Below are the code and all the weights of a small trained network. Each question names an input and a class and asks about switching units off, where a switched-off unit gives its printed mean instead of its output.

import numpy as np


def w(rows, s, z=0):
    codes = np.array(rows[::2]) - 128.0
    scale = np.full(codes.shape[1], s)
    scale[-1] = z or s
    return codes * scale


def norm(h):
    return h / np.sqrt((h * h).mean(-1, keepdims=True) + 1e-5)


def f(y):
    return y / 2 * (1 + np.tanh(0.7978845608 * (y + 0.044715 * y**3)))


def log_softmax(a):
    a = a - a.max(-1, keepdims=True)
    return a - np.log(np.exp(a).sum(-1, keepdims=True))


def net(x, mask):
    res = np.array(x, float).reshape(1, 4) / 4 @ E
    u = 0
    for l in range(2):
        y = f(norm(res) @ A[l][:, :-1].T + A[l][:, -1])
        res = res + np.where(mask[u : u + 7], y, B[l][:, -1]) @ B[l][:, :-1]
        u += 7
    return log_softmax(norm(res)[-1] @ U[:, :-1].T + U[:, -1])


A, B = {}, {}
E = w([
[128,131,128,128],'x0',
[200,118,100,2],'x1',
[115,171,231,110],'x2',
[226,165,128,145],'x3',
],0.0089)
A[0] = w([
[118,142,178,100,80],'L0N1',
[253,152,143,190,253],'L0N2',
[140,142,86,41,108],'L0N3',
[142,132,138,49,53],'L0N4',
[138,144,240,103,169],'L0N5',
[160,112,137,87,64],'L0N6',
[110,120,68,162,190],'L0N7',
],0.026,0.0044)
B[0] = w([
[155,79,169,166,170],'L0N1',
[209,179,196,202,254],'L0N2',
[97,41,75,150,243],'L0N3',
[162,77,173,13,211],'L0N4',
[27,164,180,115,235],'L0N5',
[199,104,85,27,178],'L0N6',
[136,251,107,139,202],'L0N7',
],0.024,0.013)
A[1] = w([
[126,131,5,129,150],'L1N1',
[78,183,124,49,38],'L1N2',
[170,117,119,52,86],'L1N3',
[183,61,180,216,39],'L1N4',
[71,92,54,147,2],'L1N5',
[165,143,216,92,20],'L1N6',
[216,115,49,180,22],'L1N7',
],0.029,0.0043)
B[1] = w([
[105,165,64,89,239],'L1N1',
[101,79,124,194,201],'L1N2',
[100,189,144,197,245],'L1N3',
[18,120,125,101,221],'L1N4',
[150,124,102,40,167],'L1N5',
[209,145,72,64,255],'L1N6',
[188,1,121,191,225],'L1N7',
],0.043,0.0092)
U = w([
[63,197,54,181,12],'0',
[194,164,137,211,140],'1',
[32,94,173,195,252],'2',
[105,224,206,117,141],'3',
[99,105,30,47,196],'4',
[160,4,110,167,90],'5',
[76,16,170,51,12],'6',
[196,139,144,26,161],'7',
],0.029,0.0021)

Each question gives the input, the list of numbers given to net, and the class t.
The units are the neurons (one row each of A and B). Each row of codes is followed by its name. A weight is (code - 128) times the scale printed after its matrix; where a second scale follows, it is the last column's (A, B and U).
mask holds one flag per neuron, layer by layer. A switched-off neuron (its flag False) gives its mean, the last column of its row in B, instead of its output. The means were averaged over made-up inputs and are rounded, as every weight is.
A unit's drop is (log p(t) with every unit on - log p(t) with that unit switched off) / (log p(t) with every unit on - log p(t) with every unit switched off).
The circuit of an input: a set's keep is (log p(t) with only the set's units on - log p(t) with every unit switched off) / (log p(t) with every unit on - log p(t) with every unit switched off). Starting from the 12 units with the biggest drops (on a tie, the unit counted first), units are removed one at a time, each time the one whose removal leaves the highest keep (on an exact tie, the one counted first), for as long as the keep stays at least 0.8.
units of the circuit, in order: the units of the circuit, biggest drop first
unit that matters most: the unit with the biggest drop
top k neurons: the k neurons with the biggest drops, biggest first
top k neurons in layer l: the k neurons of layer l with the biggest drops, biggest first
input [-6,0,0,8], class 1: top 4 neurons in layer 0 => L0N2; L0N4; L0N3; L0N5
input [2,-5,-8,-1], class 0: top neuron => L0N7
input [6,6,1,-1], class 6: top 2 neurons in layer 0 => L0N3; L0N4
input [5,3,-4,5], class 5: units of the circuit, in order => L1N7; L0N5
input [1,2,-8,2], class 5: units of the circuit, in order => L1N7; L0N5
input [1,-3,-3,-2], class 0: top 4 neurons in layer 0 => L0N2; L0N3; L0N7; L0N5
input [3,-2,6,-7], class 2: top 3 neurons => L0N4; L0N2; L0N5
input [-6,-6,-1,4], class 1: top 2 neurons => L0N3; L0N5
input [0,6,-2,3], class 5: top 2 neurons => L0N5; L0N3
input [-3,-5,-4,2], class 1: top 3 neurons => L0N7; L0N5; L0N3
input [5,-6,8,2], class 3: top 3 neurons in layer 0 => L0N3; L0N5; L0N4
input [-7,-6,-5,-5], class 0: top 3 neurons => L0N2; L0N7; L0N3
input [3,-8,-3,2], class 1: top 3 neurons in layer 0 => L0N7; L0N3; L0N5
input [1,0,4,0], class 2: units of the circuit, in order => L0N5
input [-4,-3,3,-8], class 2: top 2 neurons => L0N3; L0N4
input [3,4,0,3], class 5: top 3 neurons => L0N5; L0N3; L0N6
input [3,-6,-8,2], class 1: top 3 neurons => L0N7; L0N5; L0N3
input [-4,-1,-8,-5], class 0: top 3 neurons in layer 0 => L0N7; L0N2; L0N3
input [3,-2,6,-6], class 2: top 3 neurons => L0N2; L0N4; L0N5
input [4,-1,0,2], class 1: top 2 neurons => L0N2; L0N5
input [6,5,-6,4], class 5: unit that matters most => L1N7
input [-3,1,6,0], class 6: top 4 neurons => L0N5; L0N2; L1N3; L1N2
input [-3,0,2,-2], class 2: top 3 neurons => L0N2; L0N5; L0N4
input [-7,-2,3,-5], class 2: top 2 neurons => L0N4; L0N2
input [5,2,3,-3], class 6: top 2 neurons => L0N2; L0N5
input [-4,-5,0,3], class 1: top 3 neurons in layer 0 => L0N3; L0N4; L0N5
input [-5,1,-7,4], class 5: units of the circuit, in order => L1N7
input [-7,-4,-7,3], class 1: top 2 neurons in layer 0 => L0N7; L0N5
input [5,7,1,-8], class 6: top 2 neurons in layer 0 => L0N3; L0N4
input [4,4,4,-5], class 6: top 2 neurons in layer 0 => L0N2; L0N1
